Here is a tiny trained network, its code and every weight. The questions are about switching its units off for an input and a class, where a switched-off unit gives its printed mean instead of its output.

import numpy as np


def w(rows, s, z=0):
    codes = np.array(rows[::2]) - 128.0
    scale = np.full(codes.shape[1], s)
    scale[-1] = z or s
    return codes * scale


def norm(h):
    return h / np.sqrt((h * h).mean(-1, keepdims=True) + 1e-5)


def f(y):
    return np.maximum(y, 0)


def log_softmax(a):
    a = a - a.max(-1, keepdims=True)
    return a - np.log(np.exp(a).sum(-1, keepdims=True))


def net(x, mask):
    res = np.array(x, float).reshape(1, 4) / 4 @ E
    u = 0
    for l in range(4):
        y = f(norm(res) @ A[l][:, :-1].T + A[l][:, -1])
        res = res + np.where(mask[u : u + 4], y, B[l][:, -1]) @ B[l][:, :-1]
        u += 4
    return log_softmax(norm(res)[-1] @ U[:, :-1].T + U[:, -1])


A, B = {}, {}
E = w([
[80,168,171,66,212,3,155,176],'x0',
[192,211,47,192,99,26,132,90],'x1',
[1,208,207,143,44,129,117,72],'x2',
[200,224,209,179,240,201,90,141],'x3',
],0.0072)
A[0] = w([
[135,170,138,216,161,181,151,34,155],'L0N0',
[122,85,94,156,67,119,151,57,132],'L0N1',
[186,253,59,234,88,25,171,67,2],'L0N2',
[3,183,234,250,34,86,87,42,36],'L0N3',
],0.0056,0.0067)
B[0] = w([
[147,162,144,151,88,123,98,180,231],'L0N0',
[161,138,151,106,96,151,137,158,209],'L0N1',
[163,111,103,7,131,105,27,116,206],'L0N2',
[115,166,47,132,181,183,181,47,254],'L0N3',
],0.014,0.0047)
A[1] = w([
[127,98,89,232,47,180,66,89,2],'L1N0',
[61,99,72,176,44,92,138,133,59],'L1N1',
[67,164,182,131,184,2,165,144,52],'L1N2',
[110,144,143,103,218,17,134,63,2],'L1N3',
],0.0078,0.0052)
B[1] = w([
[134,132,115,108,66,176,128,241,243],'L1N0',
[224,166,209,128,141,90,201,109,215],'L1N1',
[153,146,123,199,1,224,126,192,252],'L1N2',
[119,139,41,100,61,216,151,224,228],'L1N3',
],0.0095,0.0024)
A[2] = w([
[149,134,2,114,135,184,155,182,3],'L2N0',
[41,43,216,111,122,212,72,150,43],'L2N1',
[31,62,172,103,195,243,188,111,39],'L2N2',
[13,190,128,97,180,75,194,202,155],'L2N3',
],0.0075,0.0025)
B[2] = w([
[100,90,140,164,129,121,102,165,254],'L2N0',
[149,212,56,66,117,7,89,151,225],'L2N1',
[137,117,68,118,98,109,52,70,247],'L2N2',
[177,113,106,128,93,223,123,120,205],'L2N3',
],0.011,0.0047)
A[3] = w([
[184,241,197,173,165,163,70,90,83],'L3N0',
[205,53,78,177,187,100,119,117,5],'L3N1',
[132,24,83,212,188,93,123,185,38],'L3N2',
[135,50,64,63,44,76,254,66,38],'L3N3',
],0.0088,0.0023)
B[3] = w([
[91,3,181,121,161,59,194,133,246],'L3N0',
[70,228,153,75,111,131,142,24,189],'L3N1',
[2,205,86,186,154,222,192,22,186],'L3N2',
[142,105,238,173,229,83,118,157,253],'L3N3',
],0.0097,0.0061)
U = w([
[150,128,88,78,134,58,40,102,196],'0',
[77,151,113,141,157,169,186,39,198],'1',
[156,93,129,143,66,190,131,208,119],'2',
[142,87,252,156,180,75,149,147,3],'3',
],0.018,0.0015)

Each question gives the input, the list of numbers given to net, and the class t.
The units are the neurons (one row each of A and B). Each row of codes is followed by its name. A weight is (code - 128) times the scale printed after its matrix; where a second scale follows, it is the last column's (A, B and U).
mask holds one flag per neuron, layer by layer. A switched-off neuron (its flag False) gives its mean, the last column of its row in B, instead of its output. The means were averaged over made-up inputs and are rounded, as every weight is.
A unit's drop is (log p(t) with every unit on - log p(t) with that unit switched off) / (log p(t) with every unit on - log p(t) with every unit switched off).
The circuit of an input: a set's keep is (log p(t) with only the set's units on - log p(t) with every unit switched off) / (log p(t) with every unit on - log p(t) with every unit switched off). Starting from the 12 units with the biggest drops (on a tie, the unit counted first), units are removed one at a time, each time the one whose removal leaves the highest keep (on an exact tie, the one counted first), for as long as the keep stays at least 0.8.
circuit, biggest first: the units of the circuit, biggest drop first
k most important neurons: the k neurons with the biggest drops, biggest first
top k neurons in layer l: the k neurons of layer l with the biggest drops, biggest first
drop of u: that unit's drop, to one decimal
input [8,7,-4,3], class 2: circuit, biggest first	(L1N3; L1N2)
input [-2,3,2,3], class 0: most important neuron	(L0N2)
input [6,5,-2,4], class 2: circuit, biggest first	(L1N3; L1N2)
input [-1,-7,5,7], class 0: 2 most important neurons	(L2N1; L2N2)
input [8,0,-3,-8], class 2: 2 most important neurons	(L1N2; L1N3)
input [0,7,-8,-6], class 1: 3 most important neurons	(L3N2; L2N1; L3N1)
input [1,3,-4,-2], class 1: 2 most important neurons	(L3N2; L2N1)
input [-1,-3,7,-8], class 3: top 2 neurons in layer 3	(L3N3; L3N2)
input [-7,7,-2,-8], class 3: circuit, biggest first	(L3N3; L1N1)
input [5,4,-4,3], class 2: 3 most important neurons	(L1N3; L0N3; L1N2)
input [-6,-6,-6,-4], class 0: 3 most important neurons	(L2N1; L0N3; L0N0)
input [6,-5,4,-3], class 2: 3 most important neurons	(L1N2; L1N3; L2N3)
input [0,3,-5,4], class 1: top 2 neurons in layer 3	(L3N2; L3N1)
input [7,0,-8,-4], class 1: most important neuron	(L3N2)
input [0,-8,8,1], class 0: 3 most important neurons	(L2N2; L2N1; L3N2)
input [1,-7,5,-7], class 0: 3 most important neurons	(L2N2; L2N1; L3N0)
input [-5,-2,-6,5], class 1: top 3 neurons in layer 3	(L3N2; L3N1; L3N3)
input [-4,-5,-7,0], class 1: drop of L3N2	0.5
input [0,-6,-2,-1], class 0: drop of L0N1	0.0
input [-4,-8,1,-8], class 0: circuit, biggest first	(L2N1)
input [-2,2,-4,-8], class 3: drop of L3N3	0.1
